Below is a small trained network, with its code and all its weights. Each question gives an input and a class and asks what happens when units are switched off, that is, made to give their printed mean instead of their output.

import numpy as np


def w(rows, s, z=0):
    codes = np.array(rows[::2]) - 128.0
    scale = np.full(codes.shape[1], s)
    scale[-1] = z or s
    return codes * scale


def norm(h):
    return h / np.sqrt((h * h).mean(-1, keepdims=True) + 1e-5)


def f(y):
    return y / 2 * (1 + np.tanh(0.7978845608 * (y + 0.044715 * y**3)))


def log_softmax(a):
    a = a - a.max(-1, keepdims=True)
    return a - np.log(np.exp(a).sum(-1, keepdims=True))


def net(x, mask):
    res = np.array(x, float).reshape(1, 8) / 4 @ E
    u = 0
    for l in range(2):
        y = f(norm(res) @ A[l][:, :-1].T + A[l][:, -1])
        res = res + np.where(mask[u : u + 6], y, B[l][:, -1]) @ B[l][:, :-1]
        u += 6
    return log_softmax(norm(res)[-1] @ U[:, :-1].T + U[:, -1])


A, B = {}, {}
E = w([
[122,170,122,160],'x0',
[127,52,185,143],'x1',
[128,80,89,81],'x2',
[161,107,122,87],'x3',
[110,139,255,153],'x4',
[122,186,98,91],'x5',
[77,104,123,93],'x6',
[210,155,67,215],'x7',
],0.0068)
A[0] = w([
[33,108,100,46,104],'L0N1',
[120,187,75,146,229],'L0N2',
[129,123,90,71,4],'L0N3',
[150,166,166,2,120],'L0N4',
[124,220,125,140,158],'L0N5',
[136,129,7,60,95],'L0N6',
],0.0084,0.0033)
B[0] = w([
[57,158,128,167,232],'L0N1',
[127,145,113,207,235],'L0N2',
[89,136,221,32,120],'L0N3',
[106,150,137,179,205],'L0N4',
[1,169,26,148,200],'L0N5',
[150,19,103,107,251],'L0N6',
],0.0062,0.0033)
A[1] = w([
[142,165,87,151,126],'L1N1',
[163,123,76,8,120],'L1N2',
[118,231,103,42,84],'L1N3',
[128,135,66,24,15],'L1N4',
[77,132,128,185,241],'L1N5',
[135,181,157,97,254],'L1N6',
],0.011,0.0039)
B[1] = w([
[85,112,175,202,168],'L1N1',
[89,99,102,57,169],'L1N2',
[212,97,40,205,146],'L1N3',
[67,149,246,1,146],'L1N4',
[122,73,54,114,254],'L1N5',
[93,40,111,163,179],'L1N6',
],0.0082,0.0053)
U = w([
[47,120,141,34,232],'0',
[146,180,44,227,225],'1',
[146,114,245,120,77],'2',
[196,78,31,47,139],'3',
[174,116,133,144,55],'4',
[171,248,115,62,2],'5',
[180,241,144,61,4],'6',
],0.016,0.0072)

Each question gives the input, the list of numbers given to net, and the class t.
The units are the neurons (one row each of A and B). Each row of codes is followed by its name. A weight is (code - 128) times the scale printed after its matrix; where a second scale follows, it is the last column's (A, B and U).
mask holds one flag per neuron, layer by layer. A switched-off neuron (its flag False) gives its mean, the last column of its row in B, instead of its output. The means were averaged over made-up inputs and are rounded, as every weight is.
A unit's drop is (log p(t) with every unit on - log p(t) with that unit switched off) / (log p(t) with every unit on - log p(t) with every unit switched off).
The circuit of an input: a set's keep is (log p(t) with only the set's units on - log p(t) with every unit switched off) / (log p(t) with every unit on - log p(t) with every unit switched off). Starting from all 12 units, units are removed one at a time, each time the one whose removal leaves the highest keep (on an exact tie, the one counted first), for as long as the keep stays at least 0.8.
units of the circuit, in order: the units of the circuit, biggest drop first
most important unit: the unit with the biggest drop
k most important neurons: the k neurons with the biggest drops, biggest first
k most important neurons of layer l: the k neurons of layer l with the biggest drops, biggest first
drop when u is switched off: that unit's drop, to one decimal
input [-4,-3,-2,6,3,7,6,1], class 1: most important unit : L0N4
input [5,0,7,3,-3,1,6,2], class 0: 2 most important neurons : [L1N4 L0N3]
input [0,-2,-1,0,-4,2,7,2], class 0: 2 most important neurons : [L0N6 L1N4]
input [-6,1,1,-7,-2,8,-7,-6], class 1: 2 most important neurons : [L0N4 L1N3]
input [-8,-1,-7,0,2,2,-1,-3], class 1: units of the circuit, in order : [L0N6 L1N4 L1N2]
input [-2,-5,5,-4,8,-4,3,4], class 3: 3 most important neurons of layer 0 : [L0N2 L0N4 L0N1]
input [-5,-2,-4,6,-8,6,6,4], class 0: 2 most important neurons : [L1N4 L1N2]
input [-5,-7,-4,5,3,5,8,0], class 1: 2 most important neurons : [L1N3 L0N4]
input [-7,-5,8,8,-7,-7,3,-3], class 0: drop when L1N4 is switched off : 0.4
input [-4,8,0,4,-7,6,7,1], class 0: drop when L1N4 is switched off : 0.3
input [-5,3,-7,2,0,8,-1,-3], class 1: drop when L0N3 is switched off : 0.0
